Below are the code and all the weights of a small trained network. Each question names an input and a target symbol and asks about switching units off, where a switched-off unit gives its printed mean instead of its output.

import numpy as np


def w(rows, s, z=0):
    codes = np.array(rows[::2]) - 128.0
    scale = np.full(codes.shape[1], s)
    scale[-1] = z or s
    return codes * scale


def f(y):
    return np.maximum(y, 0)


def softmax(a):
    e = np.exp(a - a.max(-1, keepdims=True))
    return e / e.sum(-1, keepdims=True)


def log_softmax(a):
    a = a - a.max(-1, keepdims=True)
    return a - np.log(np.exp(a).sum(-1, keepdims=True))


def net(x, mask):
    ids = ['ΔΘΠΣαζμξφψ'.index(c) for c in x.split()]
    T = len(ids)
    res = E[ids] + P[:T]
    r = res
    for j in range(3):
        rows = slice(3 * j, 3 * j + 3)
        q, k, v = (r @ M[0][rows].T for M in (Q, K, V))
        z = softmax(np.where(np.tri(T) > 0, q @ k.T / 3**0.5, -1e9)) @ v
        o = O[0][rows]
        res = res + np.where(mask[j], z, o[:, -1]) @ o[:, :-1]
    y = f(res @ A[0][:, :-1].T + A[0][:, -1])
    res = res + np.where(mask[3:27], y, B[0][:, -1]) @ B[0][:, :-1]
    return log_softmax(res[-1] @ U[:, :-1].T + U[:, -1])


Q, K, V, O, A, B = {}, {}, {}, {}, {}, {}
E = w([
[168,23,111,115,155,154,119,97,140,120,174],'Δ',
[199,99,149,77,111,180,114,102,102,74,111],'Θ',
[188,86,109,84,152,128,91,166,175,82,96],'Π',
[141,144,40,189,71,140,99,163,89,104,106],'Σ',
[128,123,55,109,117,39,81,120,66,156,138],'α',
[238,126,115,142,196,118,134,110,77,132,116],'ζ',
[164,106,163,176,202,74,66,153,185,108,161],'μ',
[108,129,149,57,161,155,58,137,61,118,110],'ξ',
[98,95,133,129,249,153,112,126,162,184,117],'φ',
[134,135,177,168,147,179,83,103,73,125,158],'ψ',
],0.012)
P = w([
[68,52,136,166,161,70,206,25,138,64,47],'0',
[136,44,187,118,128,120,171,120,58,126,63],'1',
[131,78,144,164,148,112,82,29,142,132,25],'2',
[108,103,124,103,181,147,161,123,118,65,141],'3',
[154,101,177,84,145,165,155,184,77,161,158],'4',
[176,136,147,119,134,187,45,104,130,218,88],'5',
[121,179,88,92,196,167,120,144,163,95,205],'6',
[165,188,143,63,161,188,109,200,132,194,203],'7',
[173,221,126,98,137,238,26,135,166,253,144],'8',
[168,251,80,73,203,165,45,170,226,164,233],'9',
],0.0063)
Q[0] = w([
[101,111,141,104,66,151,178,194,146,146,155],'H0',
[255,42,127,21,197,140,112,140,77,143,121],'H0',
[94,162,211,130,131,35,171,140,106,174,141],'H0',
[200,142,104,127,122,141,73,97,157,96,173],'H1',
[148,119,156,120,76,97,201,191,124,121,172],'H1',
[166,95,192,98,226,179,92,187,114,95,151],'H1',
[72,172,62,157,132,18,149,149,200,65,89],'H2',
[19,148,154,220,59,77,153,132,108,234,82],'H2',
[92,170,127,129,103,130,174,175,90,148,221],'H2',
],0.031)
K[0] = w([
[189,98,91,119,91,126,121,106,131,153,94],'H0',
[150,174,158,92,171,118,59,100,126,177,168],'H0',
[113,70,163,125,153,117,55,83,111,118,81],'H0',
[133,162,105,89,133,115,163,179,132,117,182],'H1',
[159,100,109,110,92,90,80,147,137,180,92],'H1',
[125,170,120,140,132,203,72,132,133,190,146],'H1',
[67,99,106,137,167,113,223,59,102,54,155],'H2',
[132,4,151,160,122,132,142,38,87,182,73],'H2',
[157,76,157,109,143,159,156,184,81,170,155],'H2',
],0.033)
V[0] = w([
[52,39,135,69,24,137,89,104,188,106,170],'H0',
[93,173,211,215,151,93,86,180,136,126,138],'H0',
[215,84,159,133,92,193,156,107,215,66,143],'H0',
[215,88,133,24,144,126,194,126,245,149,87],'H1',
[164,163,222,251,164,217,189,123,201,122,146],'H1',
[24,158,195,32,242,126,136,79,102,200,80],'H1',
[132,237,209,120,147,103,125,70,31,84,108],'H2',
[14,80,165,204,161,188,71,88,96,172,220],'H2',
[117,167,102,153,247,115,141,199,99,179,49],'H2',
],0.015)
O[0] = w([
[189,137,78,77,80,197,68,163,189,149,237,3],'H0',
[134,53,144,194,96,158,130,186,75,72,111,73],'H0',
[141,121,215,107,102,75,80,197,115,225,170,173],'H0',
[152,185,128,157,80,129,205,176,253,170,64,179],'H1',
[39,61,135,107,85,216,240,143,74,194,148,135],'H1',
[123,225,151,41,146,101,168,255,114,51,182,172],'H1',
[44,178,160,217,136,143,121,108,115,181,209,125],'H2',
[244,152,137,117,105,95,198,77,22,138,172,44],'H2',
[79,130,171,114,23,126,80,48,149,54,141,146],'H2',
],0.0082,0.0062)
A[0] = w([
[131,120,148,78,178,129,176,161,165,126,118,66],'N0',
[70,165,52,155,30,112,65,106,120,135,129,66],'N1',
[106,123,158,136,90,147,56,147,156,150,145,117],'N2',
[120,101,110,104,160,192,138,111,159,107,133,57],'N3',
[87,116,10,111,106,85,103,186,85,110,54,134],'N4',
[98,162,40,194,87,94,138,178,75,137,163,120],'N5',
[213,68,141,113,157,135,158,139,127,111,81,73],'N6',
[153,182,61,165,68,82,113,141,117,163,188,77],'N7',
[187,154,81,106,86,140,133,108,57,141,81,139],'N8',
[147,97,154,137,183,178,114,98,137,161,162,106],'N9',
[162,89,190,98,84,120,117,49,120,135,148,113],'N10',
[104,156,148,138,130,165,165,151,146,203,190,94],'N11',
[146,68,192,225,114,175,139,146,161,83,145,88],'N12',
[115,90,94,97,149,79,122,112,122,147,147,168],'N13',
[94,102,91,96,162,130,108,118,59,128,141,161],'N14',
[116,94,119,156,75,119,170,127,117,160,67,128],'N15',
[124,137,58,108,2,75,110,150,61,106,144,94],'N16',
[182,157,124,149,105,156,143,100,167,139,135,150],'N17',
[151,122,210,88,147,169,161,108,110,79,157,123],'N18',
[120,136,146,118,100,134,187,144,154,95,136,75],'N19',
[123,185,14,216,120,95,107,145,70,188,146,56],'N20',
[169,103,141,81,142,148,183,116,151,127,161,1],'N21',
[175,122,220,116,197,162,103,78,175,68,116,66],'N22',
[143,123,102,155,69,58,130,70,88,132,142,125],'N23',
],0.0096,0.0053)
B[0] = w([
[60,105,177,105,66,161,129,88,144,86,176,251],'N0',
[83,212,185,175,81,191,151,166,83,121,198,165],'N1',
[107,113,78,81,80,73,201,156,144,132,154,221],'N2',
[186,161,144,134,115,181,131,146,135,134,58,163],'N3',
[181,164,113,198,120,93,116,78,84,200,154,234],'N4',
[69,153,166,43,178,165,133,104,138,117,77,172],'N5',
[65,192,98,87,99,136,170,106,75,63,108,199],'N6',
[109,101,189,32,113,101,127,93,86,75,60,155],'N7',
[131,44,98,158,153,95,169,146,155,64,189,191],'N8',
[119,198,122,130,182,129,150,117,92,83,94,206],'N9',
[105,201,83,119,153,128,102,142,111,194,55,217],'N10',
[203,171,114,189,104,75,121,83,157,135,101,218],'N11',
[166,147,46,77,134,103,148,96,97,58,114,184],'N12',
[86,136,130,169,112,132,124,141,104,161,99,183],'N13',
[158,48,154,160,41,119,99,120,168,125,124,240],'N14',
[151,79,164,125,190,47,130,93,132,149,184,216],'N15',
[151,145,181,161,212,193,160,86,184,154,64,173],'N16',
[182,91,148,144,118,186,61,138,97,111,105,190],'N17',
[129,129,66,178,75,125,65,147,121,157,178,255],'N18',
[104,151,59,139,169,152,171,151,112,156,131,183],'N19',
[68,62,92,7,126,131,62,206,91,159,108,176],'N20',
[79,166,217,144,135,80,63,117,120,143,80,151],'N21',
[146,80,167,109,230,154,160,191,135,153,215,231],'N22',
[150,86,152,107,80,185,148,155,196,76,132,200],'N23',
],0.012,0.0087)
U = w([
[175,91,14,88,128,66,188,114,86,67,101,122],'Δ',
[79,118,34,77,199,121,72,189,82,250,72,150],'Θ',
[237,203,101,196,77,48,105,102,179,174,132,184],'Π',
[132,36,126,211,56,162,54,115,86,138,157,253],'Σ',
[180,132,166,114,182,111,52,171,103,88,215,155],'α',
[41,194,106,159,104,161,174,145,102,107,164,120],'ζ',
[82,45,210,177,202,117,193,61,158,153,119,152],'μ',
[111,147,201,64,93,128,78,89,89,79,60,23],'ξ',
[181,111,136,153,185,253,166,95,190,97,47,48],'φ',
[109,14,148,26,94,130,144,175,208,121,127,39],'ψ',
],0.0027,0.0017)

Each question gives the input, a string of symbols that net reads in full, and the target symbol t.
The units are the heads (3 rows each of Q, K, V and O) and the neurons (one row each of A and B). Each row of codes is followed by its name. A weight is (code - 128) times the scale printed after its matrix; where a second scale follows, it is the last column's (O, A, B and U).
mask holds one flag per unit, heads first, then neurons. A switched-off unit (its flag False) gives its mean, the last column of its rows in O or B, instead of its output. The means were averaged over made-up inputs and are rounded, as every weight is.
A unit's drop is (log p(t) with every unit on - log p(t) with that unit switched off) / (log p(t) with every unit on - log p(t) with every unit switched off).
The circuit of an input: a set's keep is (log p(t) with only the set's units on - log p(t) with every unit switched off) / (log p(t) with every unit on - log p(t) with every unit switched off). Starting from the 12 units with the biggest drops (on a tie, the unit counted first), units are removed one at a time, each time the one whose removal leaves the highest keep (on an exact tie, the one counted first), for as long as the keep stays at least 0.8.
circuit, biggest first: the units of the circuit, biggest drop first
most important unit: the unit with the biggest drop
k most important neurons: the k neurons with the biggest drops, biggest first
drop of u: that unit's drop, to one decimal
input Σ Σ α, target Σ: circuit, biggest first -> (H1, N14)
input Θ ζ Δ ζ Θ Σ, target Δ: circuit, biggest first -> (H2, N8)
input Δ Θ Π Σ φ Δ Δ Σ, target φ: 3 most important neurons -> (N16, N23, N10)
input Θ Θ Δ, target Π: circuit, biggest first -> (N11, H0, H2)
input Σ ψ ζ Θ ζ, target μ: circuit, biggest first -> (H0, N15)
input Π Σ Δ ξ ζ Π Σ Δ Π, target Θ: circuit, biggest first -> (H1, N10, H0)
input ψ Θ Θ Δ Σ Θ ξ Θ Θ Σ, target ξ: circuit, biggest first -> (H2, N7, N5)
input Π μ Σ ξ Σ Θ Σ Θ Δ, target Θ: circuit, biggest first -> (N10, H1, H0)
input Θ α Π Θ Σ Σ Θ, target Θ: most important unit -> N10
input Δ Θ Θ ψ Θ Δ ζ ψ, target Σ: 2 most important neurons -> (N18, N14)
input ζ ζ Δ Θ Θ ζ ζ Δ, target μ: circuit, biggest first -> (H0, N15, H1)
input Δ Δ Σ Θ Θ Σ α, target Θ: circuit, biggest first -> (N20, H2)
input φ Σ Θ ψ Π Π ζ ζ φ Θ, target ζ: circuit, biggest first -> (H1, N0, N19)
input ζ μ Θ Σ ζ α, target Θ: circuit, biggest first -> (H2, N20)
input Π ξ Σ, target Π: circuit, biggest first -> (N4, H1)
input Δ ψ ξ Σ Θ, target α: circuit, biggest first -> (H1, N22)
input Σ Π Θ α α Π Θ Θ ψ Θ, target Σ: circuit, biggest first -> (H1, N14, N18)
input Σ Θ Δ Θ Δ μ, target Δ: most important unit -> H0
input ζ Π α Δ α, target Π: 2 most important neurons -> (N4, N0)
input Θ ξ Θ Θ Σ Δ Θ Π, target ψ: most important unit -> H2
input Θ Θ α Θ ζ ψ μ μ Π, target Δ: 2 most important neurons -> (N12, N6)
input Π Θ Σ φ, target ζ: 2 most important neurons -> (N0, N19)
input Δ α Θ Π Θ Θ, target ψ: 2 most important neurons -> (N2, N4)
input Θ ζ Θ, target μ: drop of N15 -> 0.1
input Θ Θ Δ Θ ξ Θ Θ Θ Σ Π, target Θ: drop of H1 -> 1.3
input Θ Δ ζ Δ ψ Π Θ Π Σ Θ, target Θ: drop of H1 -> 1.0
input Θ Π Θ ξ, target α: drop of N2 -> 0.0
input μ Θ ζ Δ μ Θ α Δ, target φ: most important unit -> H0
